Here is a tiny trained network, its code and every weight. The questions are about switching its units off for an input and a target symbol, where a switched-off unit gives its printed mean instead of its output.

import numpy as np


def w(rows, s, z=0):
    codes = np.array(rows[::2]) - 128.0
    scale = np.full(codes.shape[1], s)
    scale[-1] = z or s
    return codes * scale


def softmax(a):
    e = np.exp(a - a.max(-1, keepdims=True))
    return e / e.sum(-1, keepdims=True)


def log_softmax(a):
    a = a - a.max(-1, keepdims=True)
    return a - np.log(np.exp(a).sum(-1, keepdims=True))


def net(x, mask):
    ids = ['αβγδζηθλμξπσφψ'.index(c) for c in x.split()]
    T = len(ids)
    res = E[ids] + P[:T]
    u = 0
    for l in range(2):
        r = res
        for j in range(3):
            rows = slice(2 * j, 2 * j + 2)
            q, k, v = (r @ M[l][rows].T for M in (Q, K, V))
            z = softmax(np.where(np.tri(T) > 0, q @ k.T / 2**0.5, -1e9)) @ v
            o = O[l][rows]
            res = res + np.where(mask[u + j], z, o[:, -1]) @ o[:, :-1]
        u += 3
    return log_softmax(res[-1] @ U[:, :-1].T + U[:, -1])


Q, K, V, O = {}, {}, {}, {}
E = w([
[124,96,123],'α',
[107,28,118],'β',
[149,98,120],'γ',
[151,91,109],'δ',
[251,121,134],'ζ',
[151,102,125],'η',
[120,134,137],'θ',
[97,153,214],'λ',
[122,134,139],'μ',
[137,167,88],'ξ',
[117,132,136],'π',
[149,89,124],'σ',
[122,135,140],'φ',
[123,134,140],'ψ',
],0.026)
P = w([
[225,28,167],'0',
[152,189,128],'1',
[144,201,142],'2',
[136,228,125],'3',
[117,229,144],'4',
[91,216,139],'5',
[47,210,106],'6',
[3,222,106],'7',
[25,228,121],'8',
[87,189,138],'9',
],0.0038)
Q[0] = w([
[134,111,53],'L0H1',
[182,83,95],'L0H1',
[249,192,157],'L0H2',
[58,122,94],'L0H2',
[147,23,149],'L0H3',
[28,147,144],'L0H3',
],0.012)
K[0] = w([
[152,131,100],'L0H1',
[249,75,76],'L0H1',
[98,198,169],'L0H2',
[69,142,55],'L0H2',
[109,189,198],'L0H3',
[132,131,86],'L0H3',
],0.012)
V[0] = w([
[249,153,50],'L0H1',
[29,158,209],'L0H1',
[157,162,96],'L0H2',
[109,80,125],'L0H2',
[120,151,188],'L0H3',
[81,184,139],'L0H3',
],0.013)
O[0] = w([
[37,163,172,29],'L0H1',
[208,121,102,253],'L0H1',
[121,154,135,109],'L0H2',
[108,106,255,115],'L0H2',
[121,151,217,157],'L0H3',
[197,165,162,145],'L0H3',
],0.0093,0.011)
Q[1] = w([
[96,74,248],'L1H1',
[171,82,151],'L1H1',
[98,125,141],'L1H2',
[158,148,141],'L1H2',
[145,166,196],'L1H3',
[172,163,98],'L1H3',
],0.016)
K[1] = w([
[143,110,238],'L1H1',
[219,131,191],'L1H1',
[163,106,207],'L1H2',
[196,152,2],'L1H2',
[105,78,94],'L1H3',
[113,169,61],'L1H3',
],0.0094)
V[1] = w([
[66,137,65],'L1H1',
[187,96,246],'L1H1',
[134,254,36],'L1H2',
[103,122,203],'L1H2',
[69,39,83],'L1H3',
[133,84,130],'L1H3',
],0.0064)
O[1] = w([
[176,159,177,2],'L1H1',
[88,2,37,238],'L1H1',
[92,148,127,206],'L1H2',
[194,87,101,39],'L1H2',
[219,70,239,67],'L1H3',
[212,168,191,119],'L1H3',
],0.0058,0.0059)
U = w([
[128,120,129,35],'α',
[41,80,35,79],'β',
[105,114,115,96],'γ',
[114,125,113,152],'δ',
[102,122,129,195],'ζ',
[139,120,160,133],'η',
[144,132,140,153],'θ',
[167,123,175,67],'λ',
[120,160,182,178],'μ',
[128,120,121,6],'ξ',
[225,94,92,149],'π',
[164,254,136,253],'σ',
[155,119,181,62],'φ',
[137,56,166,74],'ψ',
],0.0081,0.0037)

Each question gives the input, a string of symbols that net reads in full, and the target symbol t.
The units are the heads (2 rows each of Q, K, V and O). Each row of codes is followed by its name. A weight is (code - 128) times the scale printed after its matrix; where a second scale follows, it is the last column's (O and U).
mask holds one flag per head, layer by layer. A switched-off head (its flag False) gives its mean, the last column of its rows in O, instead of its output. The means were averaged over made-up inputs and are rounded, as every weight is.
A unit's drop is (log p(t) with every unit on - log p(t) with that unit switched off) / (log p(t) with every unit on - log p(t) with every unit switched off).
The circuit of an input: a set's keep is (log p(t) with only the set's units on - log p(t) with every unit switched off) / (log p(t) with every unit on - log p(t) with every unit switched off). Starting from all 6 units, units are removed one at a time, each time the one whose removal leaves the highest keep (on an exact tie, the one counted first), for as long as the keep stays at least 0.8.
units of the circuit, in order: the units of the circuit, biggest drop first
unit that matters most: the unit with the biggest drop
which heads matter: for each layer, one digit per head in row order, 1 if its drop is at least 0.15 and else 0, layers parted by /
drop of u: that unit's drop, to one decimal
input β λ ξ λ θ λ λ π, target π: which heads matter	100 / 000
input ψ λ ψ λ ξ ψ, target σ: which heads matter	011 / 110
input ψ α θ λ ξ ξ π, target σ: units of the circuit, in order	[L1H1; L0H2; L0H3]
input β λ λ ξ θ λ ξ φ ξ θ, target σ: units of the circuit, in order	[L1H1; L0H3]
input ζ ξ ψ α λ λ σ, target μ: which heads matter	101 / 000
input λ ψ γ λ θ ψ λ ξ η, target β: units of the circuit, in order	[L1H1; L0H1; L0H3]
input λ λ ξ ψ π, target σ: units of the circuit, in order	[L1H1; L0H2]
input η ξ μ, target σ: which heads matter	011 / 100
input λ γ ψ α, target β: units of the circuit, in order	[L1H1; L0H1; L0H3]
input ζ ψ δ, target μ: units of the circuit, in order	[L0H1; L1H1]
input λ λ ψ δ φ λ θ δ α, target β: units of the circuit, in order	[L1H1; L0H1; L0H3; L0H2]
input λ λ δ π δ, target β: which heads matter	101 / 100
input β δ λ ξ φ, target σ: units of the circuit, in order	[L1H1; L0H3]
input ξ ψ θ, target σ: units of the circuit, in order	[L1H1; L0H2; L0H3]
input λ φ θ ξ ξ, target σ: which heads matter	000 / 100
input μ θ λ φ β ξ ψ, target σ: units of the circuit, in order	[L1H1; L0H3]
input μ ξ ξ μ φ ψ β, target ψ: unit that matters most	L0H2
input ξ λ λ λ λ ψ λ λ ψ, target π: drop of L0H1	1.8
input ψ ζ λ λ λ β, target ψ: drop of L0H2	0.6
input π ξ λ ξ ξ μ, target σ: drop of L1H1	0.8
